Here is a tiny trained network, its code and every weight. The questions are about switching its units off for an input and a class, where a switched-off unit gives its printed mean instead of its output.

import numpy as np


def w(rows, s, z=0):
    codes = np.array(rows[::2]) - 128.0
    scale = np.full(codes.shape[1], s)
    scale[-1] = z or s
    return codes * scale


def f(y):
    return np.maximum(y, 0)


def log_softmax(a):
    a = a - a.max(-1, keepdims=True)
    return a - np.log(np.exp(a).sum(-1, keepdims=True))


def net(x, mask):
    res = np.array(x, float).reshape(1, 7) / 4 @ E
    y = f(res @ A[0][:, :-1].T + A[0][:, -1])
    res = res + np.where(mask, y, B[0][:, -1]) @ B[0][:, :-1]
    return log_softmax(res[-1] @ U[:, :-1].T + U[:, -1])


A, B = {}, {}
E = w([
[89,73,125,110,112,141,88,188,154],'x0',
[126,130,20,173,91,149,163,101,97],'x1',
[35,131,151,254,135,130,38,95,121],'x2',
[104,205,172,104,211,87,124,147,136],'x3',
[134,121,112,162,146,181,84,23,122],'x4',
[35,155,162,148,80,172,136,90,84],'x5',
[159,73,70,88,119,24,132,74,140],'x6',
],0.0064)
A[0] = w([
[99,153,111,127,141,109,159,117,121,71],'neuron 1',
[125,125,136,147,134,108,132,128,127,93],'neuron 2',
[5,127,152,186,115,176,109,186,124,147],'neuron 3',
[175,159,210,123,124,173,142,115,125,95],'neuron 4',
[137,119,115,125,93,188,176,62,108,57],'neuron 5',
[85,135,131,145,124,156,130,134,127,117],'neuron 6',
[110,96,170,54,114,101,116,159,135,165],'neuron 7',
[136,29,100,195,80,170,75,42,134,156],'neuron 8',
[142,97,173,130,122,100,134,119,134,48],'neuron 9',
[143,123,94,83,121,103,149,173,133,59],'neuron 10',
[145,130,116,129,49,193,195,87,105,93],'neuron 11',
[121,141,182,199,140,33,121,128,128,86],'neuron 12',
[18,121,163,178,123,170,99,172,127,160],'neuron 13',
[147,144,198,164,111,172,134,114,116,138],'neuron 14',
[126,98,77,130,107,149,127,124,122,2],'neuron 15',
[173,162,222,155,127,193,143,114,122,140],'neuron 16',
[127,72,205,6,113,87,109,192,144,166],'neuron 17',
[245,127,114,132,190,186,84,211,153,142],'neuron 18',
[181,79,78,153,35,97,193,245,118,173],'neuron 19',
],0.016,0.0028)
B[0] = w([
[104,61,126,83,113,79,147,180,132,146],'neuron 1',
[131,142,128,116,122,114,133,146,133,136],'neuron 2',
[88,115,183,115,52,216,62,129,133,247],'neuron 3',
[92,100,172,119,144,163,91,126,134,176],'neuron 4',
[86,121,54,108,69,145,184,132,127,179],'neuron 5',
[137,143,154,123,122,144,90,130,133,167],'neuron 6',
[95,126,98,100,168,157,130,165,127,197],'neuron 7',
[162,111,193,127,23,45,141,103,128,244],'neuron 8',
[108,135,150,125,120,127,111,160,117,145],'neuron 9',
[108,114,156,145,156,164,117,153,124,187],'neuron 10',
[116,176,24,146,134,166,129,145,135,194],'neuron 11',
[148,147,89,148,99,69,119,228,125,178],'neuron 12',
[88,140,163,112,49,207,78,121,131,239],'neuron 13',
[127,114,161,102,143,160,116,99,131,182],'neuron 14',
[162,154,137,145,103,182,126,100,129,153],'neuron 15',
[90,84,180,98,139,170,120,84,125,197],'neuron 16',
[34,130,60,121,202,173,127,161,119,254],'neuron 17',
[158,132,76,128,158,251,158,170,123,218],'neuron 18',
[198,95,216,127,235,174,124,118,130,242],'neuron 19',
],0.025,0.013)
U = w([
[179,106,162,148,98,69,160,43,131,139],'0',
[114,114,109,113,250,169,128,147,121,142],'1',
[96,150,145,123,163,138,111,58,133,2],'2',
[184,142,78,157,154,147,171,153,128,115],'3',
[154,131,156,164,119,2,124,143,110,127],'4',
[127,103,209,119,97,164,78,116,143,153],'5',
[115,202,133,204,189,92,101,29,141,57],'6',
[78,181,58,115,98,131,127,159,118,144],'7',
],0.0076,0.0067)

Each question gives the input, the list of numbers given to net, and the class t.
The units are the neurons (one row each of A and B). Each row of codes is followed by its name. A weight is (code - 128) times the scale printed after its matrix; where a second scale follows, it is the last column's (A, B and U).
mask holds one flag per neuron, in row order. A switched-off neuron (its flag False) gives its mean, the last column of its row in B, instead of its output. The means were averaged over made-up inputs and are rounded, as every weight is.
A unit's drop is (log p(t) with every unit on - log p(t) with that unit switched off) / (log p(t) with every unit on - log p(t) with every unit switched off).
The circuit of an input: a set's keep is (log p(t) with only the set's units on - log p(t) with every unit switched off) / (log p(t) with every unit on - log p(t) with every unit switched off). Starting from the 12 units with the biggest drops (on a tie, the unit counted first), units are removed one at a time, each time the one whose removal leaves the highest keep (on an exact tie, the one counted first), for as long as the keep stays at least 0.8.
circuit, biggest first: the units of the circuit, biggest drop first
most important unit: the unit with the biggest drop
top k neurons: the k neurons with the biggest drops, biggest first
drop when u is switched off: that unit's drop, to one decimal
input [-2,-8,-2,-2,6,2,6], class 7: circuit, biggest first : [neuron 19; neuron 3]
input [-1,-8,7,5,-7,7,7], class 7: circuit, biggest first : [neuron 12]
input [5,6,-8,4,5,4,1], class 7: circuit, biggest first : [neuron 5; neuron 11]
input [0,5,-1,-6,3,2,1], class 0: top 2 neurons : [neuron 8; neuron 17]
input [0,8,-6,-4,8,4,2], class 7: top 2 neurons : [neuron 11; neuron 5]
input [-2,5,0,8,2,-3,8], class 4: top 2 neurons : [neuron 17; neuron 18]
input [0,8,-3,6,3,0,5], class 7: top 3 neurons : [neuron 19; neuron 8; neuron 18]
input [-8,7,-3,8,5,-8,1], class 1: top 3 neurons : [neuron 8; neuron 12; neuron 11]
input [5,0,-4,4,8,-1,7], class 7: top 2 neurons : [neuron 19; neuron 16]
input [-5,7,1,-4,4,0,2], class 0: top 2 neurons : [neuron 8; neuron 17]
input [-4,-3,-8,-8,8,0,-8], class 7: top 3 neurons : [neuron 11; neuron 5; neuron 19]
input [-6,5,-3,2,-5,7,6], class 1: top 2 neurons : [neuron 8; neuron 19]
input [-8,-1,8,-4,8,7,7], class 0: drop when neuron 8 is switched off : 0.8
input [8,-1,7,3,-1,-5,8], class 7: drop when neuron 15 is switched off : 0.0
input [1,4,7,6,-4,-6,3], class 4: drop when neuron 5 is switched off : 0.1
input [8,-5,6,-8,5,-7,6], class 0: most important unit : neuron 8
